Each row was made from one path, in order. Every step used is in the known rows, and no mark comes twice. Write each row's path.
Each row is shifted at random along 8 fixed directions that mean nothing.
Known rows
faka -> raran -> popi -> tefa: [  15  -38  176  114  -69   -8  110  197   23  173  135 -139  -72   66
  -82 -115    3  -19  125 -110  -33  -40 -220  -28 -173   61 -227  186
 -277  233  -91  196 -127   54  134   19  -86 -315   90 -172  -72  383
   -5 -280  -16   96  161   60   23 -208  -27]
faka -> zodoz -> sibaz -> zoti -> popi -> tefa -> dodep: [ 110   -1  263   84  -84  125   29  252  -75  144  174 -265  202 -127
   -5 -150 -119   -5  156  127  -43 -192 -162   34   91    7   -6   17
 -127  152   26   -1  -44  157   33  -24  184 -289    1 -198 -130   69
  108 -183   40   32    6  133   25  -32   57]
zoti -> popi -> sibaz -> zodoz -> sani -> dodep -> faka -> raran -> tefa: [   6  224   90  172  -58 -189  -27 -251   70 -402 -256  232 -116  318
  245  144   78   54  300 -219 -135   76 -238   11 -142 -261  153 -231
 -130  126 -381  163  424   92  -18  153  -49   65   73 -205  166  178
  -39    7  335  118   67  -15 -173  249  322]
sani -> dodep -> zodoz -> faka: [  11 -322  -48 -156  -53   14   67  -98 -105 -188 -373  245  -98  317
   62 -128   35 -159   79   20  -12   87  -18   10  -93   46  -65  -49
   78 -192 -130  180   82  244  -79   79  -64  -14 -192 -140  -19   67
 -239  -54    8 -172  -24 -232  -45  -12   81]
dodep -> sani -> numo -> zoti -> zodoz: [-117   30  300 -151 -158  -40  174    1  173   83   50 -227  103  -26
  -33  178  194  -53  273  272   31 -440  -28   68  -30 -186 -101   -1
   98  -88  197  -30  -76 -307  -91 -199   40 -243 -200 -320  173   95
  -11 -127   -8  150  165  333 -112   30  160]
dodep -> sani -> tefa -> raran -> popi -> sibaz: [ 356 -213  116  272 -105 -452 -131  118   67  280 -439  -93 -167  401
 -214 -343 -394 -240  200 -448 -201  798 -201 -166 -597   55 -254  157
 -693  -13 -619  644  180  563  -13  237 -363   21  503 -202 -609   40
 -230 -132   12 -104  -29  -16  -17 -346  -87]
zoti -> popi -> sibaz -> zodoz -> sani -> numo: [  -9 -136   89 -196  -64   70   87  188  -20  231   35   -5  -51   17
    8 -218    8  -40  184  161  129 -175   42  -99  209   87   66 -114
    0   29   80  214 -105  307  -70  -37   70 -234  -37 -217 -233  -83
   67 -270   56    9  -64 -153   65 -163 -139]
dodep -> zodoz -> faka -> zoti -> popi -> tefa -> raran: [ 241 -354 -187  191  -74  151  -71  295 -285  -54   77  -12  226   97
 -213 -267 -257 -197  -29   15  -83  -50 -115    8  150  114  144  113
 -113  -74  -27 -227  -25  347   54  -88  336 -238 -147    4   -2   82
   87  113 -357 -232 -110 -124   48   -6  -72]
dodep -> faka -> raran -> popi -> sibaz -> zoti -> zodoz -> sani -> tefa: [  69  324  373  165  216    7  -59  180   85  200  214 -498   51 -257
  132   65  -93   55  335   70 -263  -54 -121 -306  176   76 -221   53
 -183  246  119  211  -32   21  173  -94  -52 -367   22  131  -65  124
  -87 -125  104  220   10   94   40   36  -55]
sibaz -> zodoz -> faka -> popi -> tefa -> raran -> zoti -> numo -> sani -> dodep: [   1 -203 -371  189 -112   -8  108 -184    1  -31 -195  347 -154  416
   42   78   71 -110 -273 -192  -70  224  143  109  -70  188   15   90
 -146   95 -209  138 -146  207   87  221 -188  -77 -105   53 -118  225
   73  -52  -75 -180   -6  -23 -112   20  -82]
zoti -> numo -> sani -> dodep -> zodoz -> faka -> raran -> popi -> sibaz: [-214   -4  450 -122 -138  208  224   68  -39  -82   -8 -198   27  -94
  122  275  102  135  165  416   -6 -694  -91  222  -76 -363 -329 -263
  119   33  223  -96  -11 -323 -116 -196  200 -273 -307 -381  315  108
  168 -194  119  110  249  216 -105   64  196]
sibaz -> zoti -> popi -> raran -> tefa -> dodep: [  31 -293   28 -113 -203   66  173  126 -300  -72 -154   57  229   12
 -134   -9   36 -265   30  189  201 -118  170  219   59 -172 -216 -138
   45 -199   62    3   72   34 -365 -125 -122  -87 -125 -295  348   84
  101  222 -153  -59 -203  -48  -44   19   75]
dodep -> zodoz -> sibaz -> zoti: [  49 -134  -61  -14 -252   26  116   73   21  -76 -167  197  120   18
 -247  -32  146 -117   94   21  -92 -307  -15   29   62   38    6   46
   63 -170   95 -204   52   16 -194 -114   -1  -39  -78 -154   86  223
  100  179 -306   29 -178   17  -54   55  115]
sani -> zodoz -> faka -> dodep -> zoti -> numo: [  12  -64 -135  -51   -9  231  116  114  -51   28   81   27   41   46
   67 -126   49  -47   16  157   37 -153   16   73  255  211  127  101
  183  -46  107  -88 -198  140  115  -48  182 -237 -302   62  -42   45
   40 -125  -77  -77  -52 -194    4   13   27]
tefa -> raran -> popi -> sibaz -> zodoz -> faka -> zoti -> numo: [ 181  139  100   -3 -162   28  -16   44 -195  -93  -15  -34  -32   -3
  106 -213 -100   19  178   -2   42  -69 -133  157  118 -209  195 -167
   35    9 -219  -41  327  307 -240  -18  257   17   74 -310  -28  -64
  161   96  121   29 -216   -9  -24  119  169]
faka -> sibaz -> zodoz -> sani -> tefa -> dodep -> zoti -> numo: [ 143  449  104  -96   10   -4  148 -168  239  -45 -137  -22  190 -264
  211  261  308   29  284  189 -173 -143  278 -108  426   -8  170  -53
  348  -58  131   27   92   61 -218   -4 -271  250 -121  -16  118   60
   24  193  249  238 -391  178  -72  266  219]
zoti -> popi -> raran -> tefa -> dodep -> zodoz -> sibaz: [ 110   85  359  136 -169   -1  154  255   -9   98 -143 -164  120  -30
 -180  109  -83   83  125   84 -129 -146  -98  119 -259 -191 -365    5
 -216   74  -62  156   -3  -32  -77    0   21  -87   76 -323  148  216
  254  -91   65  118   -7  157  -68  -54   89]
raran -> tefa -> sani -> zodoz -> faka -> sibaz -> zoti -> popi: [ -79  -59 -246  156  -85   76  157  -25  -57  -77 -180  503 -121  452
   82   17   80  -92 -133 -267  -84  249   36   53   44   38   88  -48
 -209  -21 -212   29  126  290   28   86    0   -1  -18  -45 -104  -19
    2 -152   96 -126  158 -218  -45   93   94]
zoti -> popi -> raran -> tefa -> zodoz: [  73   58   -2  128 -211 -177   98   38  109  -11  -71  146  169   93
 -277  283  253  -50   40 -117  -21 -156   15   62  -62 -177 -147  214
  -58   -1  -44  -84  129 -220 -196 -103 -160   63   62 -265  492  550
  275  208 -288  131 -104  246 -245  140  104]
sani -> dodep -> faka -> raran: [ 362    7   30  -98  -87  153   34  182    9 -222 -113 -260  155 -391
 -150 -268  -41  -92  391  338  -85 -338   -2 -138  253   80   44  137
  301 -212  188  -42  -21  364 -143  -81   41   -9 -196  -58 -110   67
   70  401  -67   17 -492   18  113  -21  141]
popi -> tefa -> dodep -> faka -> zodoz -> sibaz -> zoti -> numo -> sani: [-177 -161  -49    1 -131   91  190  -52   60  139  -93  266  174  168
   69  310  325  -39 -264  -42  -89 -196  217   82  168  114  -34   83
   94  -26  188 -279 -194 -137  -98  -98 -110  -74 -299   11  202  292
   93 -225 -220  -83   63   44 -189   97  -45]
zoti -> numo -> raran -> popi -> sibaz -> zodoz -> faka -> dodep: [  68  140  492   96 -165 -158   92 -127   89   45 -207 -237 -145  -27
   97   -3   92  101  151  -84  -80 -128 -175   98 -350 -125 -362  -40
 -129  227 -170  182   40 -144  -96  107  -90  -95  108 -250   48  347
   93 -106   51  117   17  254 -244   82   32]
numo -> zoti -> popi -> tefa: [ 348  233  -28 -342   13 -227  169  -81  -30   31 -220 -133  -57 -231
  -91 -357  188 -142  435    4  196  169  228 -312  281  232  165   50
  135 -139 -196  453   31  548 -308   60 -362  266  279 -175   15   44
 -156  198  207  280 -552 -251  127 -119  -33]
popi -> sibaz -> zodoz -> sani -> numo -> raran -> zoti: [-167  317  106 -112  -42 -194  168 -258  204   60 -146   74 -374  155
  294   78  280   86  178 -205  -47  188   60  -82  -94   81  -28  -93
  -44  185 -218  477    3  179  -94  185 -346  -42  194 -153 -160  143
 -125 -307  453  258    9  -54   11 -154  -35]
sani -> dodep -> zodoz -> sibaz -> zoti -> popi -> raran: [  37  104 -210 -117 -210  -11  228 -212   39 -112 -390  449 -240  207
  -39  108  288   35   40  -70  158  -24   79  161 -116  -46   -6 -155
   93  -10 -303  236   82   81 -284  131 -214  160  164 -361  123  249
  235   89  104  162 -177 -255 -233   13  218]
popi -> raran -> zoti -> numo: [ 422  263  347  -97   27 -336 -118   49 -102  106  -52 -601  -68 -213
   63 -539 -218 -137  590  -37   78  379 -139 -122  -26   19   -4   10
  -86  -43 -314  544  188  410 -149   56 -184  -38  320 -196 -215  -78
 -322   81  269  212 -376  -14  108 -169   39]
popi -> tefa -> zodoz -> faka -> sibaz -> zoti: [ 164 -507  117 -105   -7  260  -15  309 -328  208  -66 -210  161  -60
  -22 -455 -225 -285  -50   85  -81   39   51 -118  219  271  -84   25
  -44 -176  201  -37 -110  535 -118 -174  135 -283 -228   27 -337 -173
 -161 -132 -180 -307 -121 -204  158 -180 -274]
sibaz -> zodoz -> sani -> tefa -> dodep: [-417  -26  256  -93 -145  330  356   12  254   73   71  199   54  139
  184  558  324   96  -90  297 -123 -528   43  158  -14 -206 -276  -61
  107  183  362  -22 -229 -362  -15  -33    9 -300 -412 -336  115  245
  129 -457  218   64  421  352  -79   11  172]
popi -> sibaz -> zodoz -> faka -> dodep -> zoti: [ 310 -539  178 -165  -85   21  -79   37 -348  -74 -432 -228   74  -53
  -70 -546 -251 -344  196   99   -9    9  -46  -24  -20  169 -127 -138
   35 -326  -10   59  145  456 -298 -115   -8 -106 -164  -28 -182 -138
 -256  226 -255 -215 -340 -270   43  -28  -95]
zoti -> zodoz -> sani -> tefa: [ 135   73  552 -168   80 -109   66  -39   11  -75 -139 -434  215 -293
   93   61   69 -205  525  337 -106 -240   70 -164  145 -193 -295 -172
  134 -151  278  222  182 -152 -188 -211 -161  -66 -164 -215  290   13
 -332  123  114  175  -36  261  -60  165  100]
tefa -> sani -> numo -> zoti -> zodoz -> faka -> sibaz: [   8  139  -63  102 -208  149  164   87  217  128   77   61   -6   59
  -21   40  130   95  -46   36 -133 -284  -38   69   88   72  143  190
    7    8  101 -229 -182  112   62  -39  272 -123 -113 -161 -273   46
  217 -222  -17   10  133  179  -70  -13  122]
tefa -> raran -> zoti -> popi -> sibaz -> zodoz -> sani -> dodep -> faka: [-175  523  -14  -94  -32  -34  168 -235  189 -134 -117  262 -182   85
  189  510  383  228  144  -27  -33 -112   77   23   93 -212  -42  -96
  174  121 -170  184  203  -53 -258  106 -234  155   76 -245  304  271
  185   32  344  351 -123   34 -121  153  315]
popi -> tefa -> sani -> numo: [ 113 -273 -368 -155 -103   14  112  150   87  218  -59  220  130   69
 -189 -133  140 -265  -44   22   33   38  294 -178  341  321  182  262
   85 -200  171   32 -198  409 -131  -95 -258   19 -122  -10 -178  148
   -6  -22 -251  -97 -277  -85   74 -232 -190]
popi -> sibaz -> zodoz -> faka -> zoti: [-109 -277  266  134 -235 -131 -197 -136  -89 -253    2  -10  153  250
   98  -65   25 -206  169 -170  -99 -264 -473  158 -192 -230   34 -102
 -116  -13  -74 -372  432 -232 -126 -181  223 -297 -107 -255  194  284
 -233  -10 -321  -76  321  281 -261  281  274]
zoti -> popi -> sibaz -> zodoz -> faka -> dodep -> sani -> numo -> raran: [-109 -127  501 -183 -141  276  332   67   72  194 -203 -227 -162 -138
   71   79  107   85   60  345   10 -479   60   79 -193  -66 -499 -226
   64  120  230  217 -348  -93 -149  -43    8 -288 -233 -306  -90   39
  217 -324  185   28  148   97  -85 -154 -121]
zodoz -> sibaz -> zoti -> numo -> raran -> popi -> tefa -> dodep -> sani: [ -22  -97  106  218 -379 -160  204  -52  -19   38 -307  218 -169  482
  -34   36 -101  -50  -64 -214  -25  198 -166  368 -611 -277 -170 -218
 -453   97 -491  229   67   31 -103  219  -24  -65  210 -518 -165   64
  103 -272  165  -35  242  147 -157 -166  208]
dodep -> zodoz -> faka -> raran -> tefa: [-178 -339  -70   19 -107  366  327  165 -156  -87 -170  385  -89  314
  -29   63  108  -32 -226   -2  -89 -203   35  143  -40   60 -216  -19
  -12  -33  156  -93 -221   61   65  -70  135 -217 -385  -64  159  185
  120 -273  -22 -177  220 -323   33  -84  -76]
sibaz -> zodoz -> sani -> tefa -> raran -> zoti: [-170  -39  -46   72  -89   68  215  -84   83  -33 -118  242  -32  187
   44  344  206 -118  -76  -18 -170  -15  185   66   -3  -29 -247    3
  -19   28  112  107  -39  -85  -88   15 -254 -122 -173  -77  117  220
    2  -24   25   19   77  127  -47   37   20]
sani -> zodoz -> zoti -> numo: [ 472   21  163 -166 -166    0  216  -29   44  245 -396 -273 -211 -315
 -244 -356   -7 -179  207  196   52  -17  213  -31  -70  226 -361   48
  101 -147   55  412 -110  223 -320  -86 -276  113   68 -224 -258   23
   93  293  -93   87 -451    6  -92 -131 -110]
tefa -> zodoz -> faka -> sibaz -> zoti: [  43   94  428  -87 -158  117  192 -124   77  124 -273  -57 -287   85
  196  -82   91   69   51  -82 -128   19 -161   90 -293 -108 -284  -79
  -59   77 -170  208   85  115 -234   70  -23   10   54 -410 -325   30
  -89 -288  343   44  166  142  -86  -50  175]
raran -> popi -> tefa -> zodoz -> faka -> sibaz -> zoti -> numo -> sani: [  98  -59 -267   55 -152   -2   41   74 -121  -39  -16  287  -12  294
   45 -236  -61  -32  -20 -164  -30   95   -6   12  234   50  468  -23
 -120  -37 -246  -91  118  541   -8   65  238    6   -6 -118 -244 -136
   75 -127   71 -127 -107 -153   96   -7   31]
zoti -> numo -> raran -> tefa -> sani -> zodoz -> faka -> popi: [ -14  267 -140  200  -86   -4  222  -66  153 -214  -22  272  -69  226
  105  195  180   66   18 -114 -185   -2   30   21   76  -78  170   46
  -67  103 -134   16   31  107  134  148   50   82  -59  -77  113  194
  104  -78  237   57   85  135  -15  146  131]
raran -> tefa -> zodoz -> faka -> popi: [-152 -231 -154  120  -46  234  113  356 -105  -93  286  153  361   30
 -191  142  138 -100 -109  111 -190 -388   55  -48  411  108  -18  277
   52  -65  358 -424 -114   -1  147 -165  163 -242 -407  155  349  333
  106   23 -387 -134   14   99  132  140  -50]
tefa -> sani -> dodep -> zoti -> numo -> raran -> popi -> sibaz -> zodoz -> faka: [   4  -76   22  -46  -79 -201   -3 -229 -202 -195 -377  178 -254  502
  317 -142 -160  -68  132 -146   60  408 -115  157 -263 -265  163 -365
 -188  -74 -604  356  364  420 -157  258   54   40  131 -333 -153 -227
 -215 -162  387  -92   14 -199  -44   13  196]
numo -> raran -> popi -> tefa -> sani -> dodep: [ 178  334  203  -36  -43 -306   69 -118  171 -192 -147 -260    1 -135
   54   54   54  -45  482   55 -130   91  -20 -176  -79 -157  -46   37
  -63   22 -236  432  213  245 -144  165 -366  140  222 -255   13  191
 -184  159  360  279 -236  340   79  -60  209]
tefa -> sani -> numo -> raran -> zoti -> popi -> sibaz: [-158 -220 -407  133   24 -167  -92  394  -98  228  367   79  274  193
 -140 -109   35 -183  -44 -163   43  207  120 -139  359  295  230  338
 -190  -85  -11 -102 -209  360  181    4  -20 -360   76  220  -51  161
  -33 -178 -387 -112  -87 -185  158 -221 -230]
sibaz -> zoti -> numo -> sani -> dodep: [-277  393   32 -211   38 -156  188 -260  351   53  101   61   -9    1
  345  333  533   48  246   49   54  -21  191 -117  268   58  101   95
  252  101   36  259 -158 -143  -33  139 -452  -48  -18  -56  108  266
 -204 -238  339  281   -4  187  -66   31  175]
faka -> popi -> tefa -> raran -> zoti -> numo: [ 326  318  202  -74  -79 -175   40  -22 -119 -112   -3 -290    9 -105
   76 -271  -58  -68  430   -4   90  104 -125   64   68 -234  197 -106
  -16   -5 -342  238  348  284 -220   37  -53  153  226 -396   63   22
  -85  133  349  237 -261  142   66   38  261]
popi -> raran -> tefa -> sani -> dodep -> faka -> zodoz -> sibaz -> zoti -> numo: [ 124  214 -330  223 -108   85  193  -43  267  175 -238  270  -49    6
 -114  286  258   21 -233 -166 -217  116  331  -45  149  353 -129  293
   36   48   85   30 -286   94  -30   35 -426  112  -68  241  -49  379
  355  117 -162   49 -321  -47 -200   12 -113]

Write each row's path
[ -16  480  -76   39 -109 -134  205 -356  346   55 -230  234 -363   94
  189  342  372  242  -36 -203 -182   98  150  -21  -99  105  -64  110
   42  235 -283  256    9   98 -156  248 -428  234  154  -76 -100  372
  163  -26  260  261 -212  113 -129   49  114]
tefa -> dodep -> faka -> raran -> popi -> sibaz -> zodoz -> sani -> numo -> zoti
[ 153   93  341 -295  -69  192  210  -42  -54   32 -270 -289 -130 -248
  -30  -51   78   25  270  358  113 -434  -55   52  -41  -92 -338 -189
  174  -87   60  187   47   -4 -305 -162  -14  -16  -67 -381   94   50
   89   73  114  231 -106  -49 -108   34  204]
sani -> dodep -> zoti -> zodoz -> faka -> popi -> sibaz
[ -77 -116  155  232 -111 -197   83   23   -6 -154 -116   36  269  248
   38  268   43 -101   37  -29 -245   37   39  136 -138 -174 -126   19
 -123  -62  -18  -48    6 -149   62   71  -61  -92 -188  -47  332  234
  -98  -61  -47  -91   78  245  -73   95   53]
zoti -> numo -> raran -> tefa -> dodep -> zodoz -> sani
[  19  337  188    9 -101  180  357  -44  108 -138 -112  -65   -3 -159
   79  275  214   99   87  183 -232 -307  155   57  117 -116 -125  -50
  179  -18  172  -54 -112  -68 -119  -61  -11   83 -237 -111  248  110
  139   37  284  180  -71  211   27   98  118]
dodep -> zodoz -> faka -> zoti -> numo -> raran -> tefa -> sani
[ -22    7  135  -74  -16  -35  174 -106 -184  -86  -51 -117    7   10
  218   99   89  -96   95  175   37  -21  176  172   53 -105 -138 -180
   57   -1  -48  184   51   35 -104    4 -131  -84 -117 -178  222   50
  -99  -34  192   49  -15   56  -22   30   35]
faka -> zoti -> zodoz -> sani -> numo -> raran -> popi -> tefa -> dodep
[-180 -256  -25  -42   35  -99  -91  304 -252  177  228 -125  168  233
  208 -214 -204 -151  116   24  135  313    4   26  165    0  173  -22
 -207  -42 -175  220  -49  469   85  118   48 -413   57  -60 -287 -221
 -196 -398  134 -174   40 -159  203 -261  -80]
tefa -> raran -> popi -> sibaz -> zoti -> numo -> sani -> dodep
[  21 -379  239  -58  -35  104   34   24 -183    7 -160 -148   12  166
   46  -82 -205 -217   82  207  -24  -52  -92   29 -136 -114 -229 -191
 -148  -43  -35  187   62  107  -87  -35   49 -287 -231 -231  -75  -66
 -175 -109   -1 -160  124  103  -37   11   42]
sibaz -> zodoz -> zoti -> popi -> tefa -> sani -> dodep -> faka
[  75  362   16  213 -193 -314  222 -395  202 -299 -381  286 -148  306
  171  294  256   37  138 -297 -196  288   45  203 -284 -181   46  -63
  -57   41 -440  230  215  -22 -101  260 -327  339  120 -200  222  264
  -13   77  393  166  -53  171 -178  138  297]
faka -> zodoz -> zoti -> numo -> raran -> tefa -> dodep -> sani
[ -42 -147  160  224 -240   97  235  -68  187  211 -319  206 -182  369
   82  136   65   13 -259 -194 -216   67  -14  150 -384  -39 -222    2
 -267  128 -122   40 -181   -9    8  106   22 -123  -87 -223 -347  110
  170 -404   61 -180  336  160 -259  -11  -19]
dodep -> faka -> sibaz -> zodoz -> zoti -> numo -> sani -> tefa -> raran
[ -81  245 -151  143 -102  -44  112  -16  253  -44   41  250  187  139
  148  229  272   53   22  -97 -206  -30   63  -29  236   66  296  175
   54    2  -39 -210  -37   93   79   82  -17   61  -96   11  -35  173
   31 -172   72   32   28  142  -75  129  232]
zodoz -> zoti -> numo -> sani -> tefa -> dodep -> faka -> sibaz
[ 197 -145 -204  196 -199    0   95  273  139  289   43 -175  226  -99
 -407   16  -29 -183  -90   92 -108 -143  215  -44  100  268 -102  410
 -121 -100  301  -93 -372   97   30 -186  -75 -246 -126   85  -90  220
  318  143 -464  -48 -218  198  -44 -150 -252]
popi -> raran -> tefa -> sani -> numo -> zoti -> zodoz
[ 109  389  179  205    6 -167  -43    3  102  -82   26 -194  169  -47
  258   64  -21   85  255 -113 -285  169  -22 -101  175   -2  226   48
  -61  101 -127   64   99  231   70  109  -41  -13   13   99  -31   35
  -62  -83  321  110 -164  153   46  120   83]
popi -> raran -> tefa -> dodep -> faka -> zodoz -> sibaz -> zoti -> numo -> sani
[ 253 -220  -70  165 -191  -88   36  151 -141 -147  -83 -159   65  -21
 -283 -214 -269 -271  175   85 -151  -50  -39  -11  -92    4  -62   26
 -250 -115  -64   83  131  336  -69  -63   53 -155   19 -139  -99   32
    5  301 -208  -50 -171  170  129 -107  -32]
numo -> raran -> popi -> tefa -> sani -> zodoz -> zoti
[  13  -71  145  -80   39   28  121  -12  -42   71  -33 -193   26   35
  132    7   13  -71   97  221  -73   -7  108   17   59   58 -134    6
   49  -72    4  164 -130  106   33   65  -40 -126 -211  -38  -61  -63
 -210 -125  107  -55   18  109   53   22   37]
tefa -> dodep -> sani -> numo -> zoti -> zodoz -> faka -> popi
[  38  -15  321 -214 -105  170  231  -50   -5  -40 -132 -268  -39 -151
  165  -26   38  -15  165  365  -94 -269  102   74   40  -27 -158  -88
  225 -110  141   66  -76  139 -165  -35   13  -60 -334 -204 -136 -127
 -117  -90  244   -3  -64  176   93  -15   95]
tefa -> dodep -> faka -> zodoz -> sani -> numo -> zoti
[  76 -544   75  111  -80   13 -141  153 -137   82  -75 -211  151   -1
 -226 -234 -128 -283   15   38 -127 -148 -147  -86  -67  271 -310  168
 -159  -70  107  -99  -51   68   23 -109  -88 -391 -178  152 -112  300
 -101  133 -629 -214  -83   59  -90   41 -139]
sani -> dodep -> faka -> popi -> sibaz -> zodoz -> zoti
[ -11 -340   56   55   96  149  -37  345 -333  129  111 -158   53   11
  -70 -243 -179 -116   56   42  -54  -66  -33  -92  200  201 -182  -12
 -134  -35  123   -3 -142  288   76 -109  149 -466 -181  177  -48  -15
  -69  -96 -257 -123  -67 -347  175 -111 -227]
dodep -> faka -> raran -> zoti -> popi -> sibaz -> zodoz -> sani
[  -5  -77  -35  159 -152  278  170  202   59  104  -12  188  141   82
 -118  122   76   30 -153   81 -108 -261    2   67   90   58  -81  120
  -49   76   97 -225 -159    7   57  -22  168 -178 -190  -94  -59  194
  334 -113 -193 -102   42   32 -137  120   85]
sani -> tefa -> dodep -> faka -> zodoz -> sibaz -> zoti -> popi
[ 636   76  -67   19 -214 -121   71 -105  -75 -144 -579  -47 -164  -49
 -158 -362 -255 -112  250   36  -90  129   93  -12  -70  -81  160 -183
  -60 -251 -374  215  339  633 -380    4   28  406  177 -331 -289 -254
  162  465  124   10 -536  -92   -9   25  116]
dodep -> zoti -> numo -> sani -> tefa -> zodoz -> faka -> raran -> popi -> sibaz
[  -9  286  177 -285   87  -84  299 -251 -126   30 -373   78 -483  114
  245  -65  316  122  122 -213  135  239  101  -22 -101   47 -265 -175
   19   44 -358  546   65  263 -239  154 -284  184  261 -248  129  132
 -150 -232  483  287  -46 -458  -12  -92    4]
numo -> raran -> zoti -> zodoz -> faka -> popi -> sibaz
[  67   -3 -137   19 -143   72  289   -9 -105 -131 -353  266  -38   77
   56  -28  115  -90  -48   12  -58  154  345   46  121   78  -44 -141
   36 -140 -102   99  -63  394 -174  150 -197  166  -80  -26  -75 -104
  104  100  170 -106 -285 -206   43   16   -7]
zodoz -> sani -> numo -> raran -> tefa -> dodep -> faka -> sibaz -> zoti -> popi
